Below is a small trained network, with its code and all its weights. Each question gives an input and a class and asks what happens when units are switched off, that is, made to give their printed mean instead of their output.

import numpy as np


def w(rows, s, z=0):
    codes = np.array(rows[::2]) - 128.0
    scale = np.full(codes.shape[1], s)
    scale[-1] = z or s
    return codes * scale


def f(y):
    return np.maximum(y, 0)


def log_softmax(a):
    a = a - a.max(-1, keepdims=True)
    return a - np.log(np.exp(a).sum(-1, keepdims=True))


def net(x, mask):
    res = np.array(x, float).reshape(1, 3) / 4 @ E
    y = f(res @ A[0][:, :-1].T + A[0][:, -1])
    res = res + np.where(mask, y, B[0][:, -1]) @ B[0][:, :-1]
    return log_softmax(res[-1] @ U[:, :-1].T + U[:, -1])


A, B = {}, {}
E = w([
[57,118,7,175,175,116,203,181,136],'x0',
[39,246,230,131,107,130,173,82,135],'x1',
[158,74,128,124,84,5,208,64,83],'x2',
],0.011)
A[0] = w([
[139,98,145,120,75,39,207,88,68,134],'neuron 1',
[202,86,132,161,117,111,98,198,123,3],'neuron 2',
[157,96,118,134,196,165,82,165,85,71],'neuron 3',
[88,176,134,152,103,224,62,202,177,54],'neuron 4',
[62,146,77,201,174,146,209,157,112,74],'neuron 5',
[37,246,188,116,117,119,159,99,124,37],'neuron 6',
[205,175,198,49,92,178,98,81,93,67],'neuron 7',
],0.011,0.0069)
B[0] = w([
[80,145,166,198,167,132,126,136,196,247],'neuron 1',
[157,149,74,106,98,33,159,74,142,173],'neuron 2',
[157,121,120,127,156,73,111,90,190,179],'neuron 3',
[63,101,138,126,94,125,148,195,249,219],'neuron 4',
[97,164,141,138,36,143,55,71,53,217],'neuron 5',
[174,154,72,44,177,40,141,130,134,229],'neuron 6',
[105,150,118,141,50,144,84,101,89,216],'neuron 7',
],0.013,0.015)
U = w([
[118,167,106,122,37,134,73,77,104,106],'0',
[80,137,167,147,165,116,177,135,246,76],'1',
[194,158,14,58,196,62,150,94,159,120],'2',
[133,177,124,112,188,165,98,136,146,249],'3',
[169,139,108,59,160,190,168,133,92,108],'4',
],0.012,0.022)

Each question gives the input, the list of numbers given to net, and the class t.
The units are the neurons (one row each of A and B). Each row of codes is followed by its name. A weight is (code - 128) times the scale printed after its matrix; where a second scale follows, it is the last column's (A, B and U).
mask holds one flag per neuron, in row order. A switched-off neuron (its flag False) gives its mean, the last column of its row in B, instead of its output. The means were averaged over made-up inputs and are rounded, as every weight is.
A unit's drop is (log p(t) with every unit on - log p(t) with that unit switched off) / (log p(t) with every unit on - log p(t) with every unit switched off).
The circuit of an input: a set's keep is (log p(t) with only the set's units on - log p(t) with every unit switched off) / (log p(t) with every unit on - log p(t) with every unit switched off). Starting from all 7 units, units are removed one at a time, each time the one whose removal leaves the highest keep (on an exact tie, the one counted first), for as long as the keep stays at least 0.8.
circuit, biggest first: the units of the circuit, biggest drop first
most important unit: the unit with the biggest drop
k most important neurons: the k neurons with the biggest drops, biggest first
drop of u: that unit's drop, to one decimal
input [-7,8,4], class 2: 2 most important neurons : (neuron 6; neuron 5)
input [-8,-7,-8], class 0: 4 most important neurons : (neuron 7; neuron 1; neuron 6; neuron 2)
input [-7,7,8], class 1: 2 most important neurons : (neuron 1; neuron 5)
input [-1,-1,-8], class 1: circuit, biggest first : (neuron 4)
input [-1,0,1], class 3: 4 most important neurons : (neuron 4; neuron 5; neuron 6; neuron 7)
input [1,-4,4], class 1: circuit, biggest first : (neuron 6; neuron 5)
input [1,7,5], class 2: 2 most important neurons : (neuron 6; neuron 4)
input [-2,0,3], class 3: 4 most important neurons : (neuron 4; neuron 5; neuron 3; neuron 2)
input [1,-2,1], class 3: 4 most important neurons : (neuron 6; neuron 4; neuron 2; neuron 5)
input [7,-6,5], class 0: 2 most important neurons : (neuron 5; neuron 6)
input [4,0,4], class 0: 4 most important neurons : (neuron 4; neuron 5; neuron 6; neuron 3)
input [-4,6,6], class 1: 3 most important neurons : (neuron 1; neuron 5; neuron 2)
input [4,2,0], class 0: 2 most important neurons : (neuron 5; neuron 1)
input [-2,0,5], class 1: most important unit : neuron 1
input [-2,6,-4], class 2: 2 most important neurons : (neuron 6; neuron 1)
input [7,2,1], class 0: drop of neuron 5 : 0.6
input [-4,8,6], class 2: drop of neuron 6 : 2.3
input [0,4,2], class 2: drop of neuron 6 : 0.6
